Below is a small trained network, with its code and all its weights. Each question gives an input and a target symbol and asks what happens when units are switched off, that is, made to give their printed mean instead of their output.

import numpy as np


def w(rows, s, z=0):
    codes = np.array(rows[::2]) - 128.0
    scale = np.full(codes.shape[1], s)
    scale[-1] = z or s
    return codes * scale


def f(y):
    return y / 2 * (1 + np.tanh(0.7978845608 * (y + 0.044715 * y**3)))


def softmax(a):
    e = np.exp(a - a.max(-1, keepdims=True))
    return e / e.sum(-1, keepdims=True)


def log_softmax(a):
    a = a - a.max(-1, keepdims=True)
    return a - np.log(np.exp(a).sum(-1, keepdims=True))


def net(x, mask):
    ids = ['βζμξτφ'.index(c) for c in x.split()]
    T = len(ids)
    res = E[ids] + P[:T]
    u = 0
    for l in range(2):
        r = res
        for j in range(2):
            rows = slice(3 * j, 3 * j + 3)
            q, k, v = (r @ M[l][rows].T for M in (Q, K, V))
            z = softmax(np.where(np.tri(T) > 0, q @ k.T / 3**0.5, -1e9)) @ v
            o = O[l][rows]
            res = res + np.where(mask[u + j], z, o[:, -1]) @ o[:, :-1]
        u += 2
        y = f(res @ A[l][:, :-1].T + A[l][:, -1])
        res = res + np.where(mask[u : u + 4], y, B[l][:, -1]) @ B[l][:, :-1]
        u += 4
    return log_softmax(res[-1] @ U[:, :-1].T + U[:, -1])


Q, K, V, O, A, B = {}, {}, {}, {}, {}, {}
E = w([
[186,129,89,107,78,116],'β',
[182,129,172,43,113,156],'ζ',
[75,144,114,84,242,93],'μ',
[162,160,119,253,160,141],'ξ',
[34,113,162,38,65,203],'τ',
[100,179,124,189,154,225],'φ',
],0.008)
P = w([
[111,166,93,148,5,111],'0',
[179,154,204,72,205,101],'1',
[181,36,127,164,195,245],'2',
[68,192,51,105,92,86],'3',
[108,244,124,98,233,168],'4',
[215,24,121,152,202,255],'5',
],0.0073)
Q[0] = w([
[234,2,130,136,120,201],'0.h1',
[97,137,197,95,54,36],'0.h1',
[33,205,79,171,64,54],'0.h1',
[93,215,88,159,193,224],'0.h2',
[182,103,213,179,161,228],'0.h2',
[33,100,29,102,34,21],'0.h2',
],0.0068)
K[0] = w([
[69,29,148,89,82,2],'0.h1',
[235,78,164,104,226,139],'0.h1',
[173,209,74,202,243,173],'0.h1',
[69,235,110,195,165,178],'0.h2',
[194,101,246,188,229,185],'0.h2',
[36,86,63,37,69,64],'0.h2',
],0.0066)
V[0] = w([
[188,132,149,190,157,118],'0.h1',
[226,77,209,64,223,110],'0.h1',
[186,82,197,102,31,146],'0.h1',
[3,118,55,111,40,98],'0.h2',
[66,100,201,71,249,169],'0.h2',
[209,112,76,105,41,113],'0.h2',
],0.0062)
O[0] = w([
[90,126,108,139,106,66,110],'0.h1',
[72,85,105,81,171,107,5],'0.h1',
[254,91,132,112,135,103,169],'0.h1',
[57,144,109,131,47,127,36],'0.h2',
[75,86,147,130,221,149,92],'0.h2',
[184,138,76,110,63,120,142],'0.h2',
],0.0079,0.0027)
A[0] = w([
[94,199,168,103,157,106,250],'0.n1',
[152,164,58,194,88,2,150],'0.n2',
[101,165,74,213,60,168,197],'0.n3',
[144,125,109,46,61,63,213],'0.n4',
],0.0085,0.0024)
B[0] = w([
[124,230,141,107,224,54,187],'0.n1',
[207,48,31,151,77,33,254],'0.n2',
[70,73,93,203,7,166,250],'0.n3',
[196,155,173,1,52,75,234],'0.n4',
],0.0061,0.0044)
Q[1] = w([
[94,152,201,98,111,87],'1.h1',
[88,146,186,157,121,106],'1.h1',
[79,176,60,3,59,105],'1.h1',
[93,154,126,126,133,31],'1.h2',
[127,119,105,132,121,229],'1.h2',
[61,137,121,149,115,92],'1.h2',
],0.0068)
K[1] = w([
[9,240,182,18,191,142],'1.h1',
[13,180,170,180,189,159],'1.h1',
[62,117,109,33,109,127],'1.h1',
[110,139,84,95,203,44],'1.h2',
[104,142,136,176,76,255],'1.h2',
[46,185,120,122,216,144],'1.h2',
],0.0069)
V[1] = w([
[51,33,121,177,112,206],'1.h1',
[108,229,190,102,165,190],'1.h1',
[135,3,84,175,80,115],'1.h1',
[170,108,149,80,163,102],'1.h2',
[195,149,124,54,135,78],'1.h2',
[164,71,131,116,186,105],'1.h2',
],0.0066)
O[1] = w([
[53,130,237,131,126,154,79],'1.h1',
[239,119,235,106,132,126,9],'1.h1',
[2,131,87,173,117,133,227],'1.h1',
[152,31,61,138,10,175,107],'1.h2',
[180,66,10,166,122,143,183],'1.h2',
[81,70,92,136,13,211,79],'1.h2',
],0.0047,0.015)
A[1] = w([
[22,94,94,187,125,162,26],'1.n1',
[131,2,93,184,115,140,148],'1.n2',
[190,114,78,78,93,89,230],'1.n3',
[163,67,133,171,167,206,254],'1.n4',
],0.0081,0.0021)
B[1] = w([
[246,97,114,184,96,185,252],'1.n1',
[100,85,134,94,121,1,219],'1.n2',
[133,212,155,90,119,151,222],'1.n3',
[85,85,226,7,35,76,177],'1.n4',
],0.0066,0.013)
U = w([
[250,154,158,118,130,157,189],'β',
[28,208,115,116,208,46,195],'ζ',
[105,207,88,174,144,253,108],'μ',
[47,87,177,82,74,191,223],'ξ',
[68,62,146,70,99,47,4],'τ',
[156,39,111,182,149,112,32],'φ',
],0.0067,0.0031)

Each question gives the input, a string of symbols that net reads in full, and the target symbol t.
The units are the heads (3 rows each of Q, K, V and O) and the neurons (one row each of A and B). Each row of codes is followed by its name. A weight is (code - 128) times the scale printed after its matrix; where a second scale follows, it is the last column's (O, A, B and U).
mask holds one flag per unit, layer by layer, with each layer's heads first. A switched-off unit (its flag False) gives its mean, the last column of its rows in O or B, instead of its output. The means were averaged over made-up inputs and are rounded, as every weight is.
A unit's drop is (log p(t) with every unit on - log p(t) with that unit switched off) / (log p(t) with every unit on - log p(t) with every unit switched off).
The circuit of an input: a set's keep is (log p(t) with only the set's units on - log p(t) with every unit switched off) / (log p(t) with every unit on - log p(t) with every unit switched off). Starting from all 12 units, units are removed one at a time, each time the one whose removal leaves the highest keep (on an exact tie, the one counted first), for as long as the keep stays at least 0.8.
circuit, biggest first: the units of the circuit, biggest drop first
unit that matters most: the unit with the biggest drop
k most important neurons: the k neurons with the biggest drops, biggest first
top k neurons in layer l: the k neurons of layer l with the biggest drops, biggest first
input β ζ φ, target φ: top 2 neurons in layer 0	[0.n4, 0.n2]
input τ β μ, target β: 2 most important neurons	[0.n3, 1.n2]
input φ β φ, target ζ: circuit, biggest first	[1.h2, 0.n3, 0.h2]
input μ φ μ, target ξ: top 2 neurons in layer 1	[1.n4, 1.n1]
input ξ μ β ζ, target β: unit that matters most	1.h1
input τ ξ β τ, target ξ: circuit, biggest first	[0.h2, 0.n3, 1.h1]
input ξ ξ ζ φ ζ τ, target μ: top 2 neurons in layer 0	[0.n3, 0.n2]
input φ ζ β β φ β, target ζ: circuit, biggest first	[1.h2, 0.n3, 0.h2, 1.n1]
input β φ μ, target φ: 2 most important neurons	[1.n1, 0.n2]
input τ ξ ξ, target β: circuit, biggest first	[1.h1, 0.h1]
input μ μ φ β ζ μ, target ξ: top 3 neurons in layer 1	[1.n4, 1.n2, 1.n1]
input ζ μ β, target τ: top 2 neurons in layer 1	[1.n4, 1.n2]
input μ μ β τ φ, target β: 2 most important neurons	[0.n1, 0.n2]
input φ φ μ, target ζ: unit that matters most	1.h2
input β τ τ, target φ: top 2 neurons in layer 1	[1.n1, 1.n2]
input β β ζ β φ φ, target φ: 4 most important neurons	[0.n4, 0.n2, 1.n1, 1.n2]
input ζ β μ, target τ: top 3 neurons in layer 1	[1.n4, 1.n2, 1.n1]
input φ ζ φ β τ, target β: top 3 neurons in layer 0	[0.n1, 0.n2, 0.n3]
input ξ β β ξ φ ζ, target μ: top 2 neurons in layer 1	[1.n2, 1.n1]
input φ ζ β, target ζ: unit that matters most	1.h2
input ζ ζ β φ ξ φ, target τ: top 3 neurons in layer 1	[1.n4, 1.n1, 1.n2]
input β β β β, target τ: 4 most important neurons	[0.n4, 1.n2, 0.n2, 0.n3]
input ξ ξ β β ξ ξ, target μ: 4 most important neurons	[0.n3, 0.n2, 1.n1, 1.n2]
input β β ζ, target φ: top 2 neurons in layer 0	[0.n2, 0.n4]
input ξ ξ φ, target μ: top 2 neurons in layer 0	[0.n2, 0.n3]
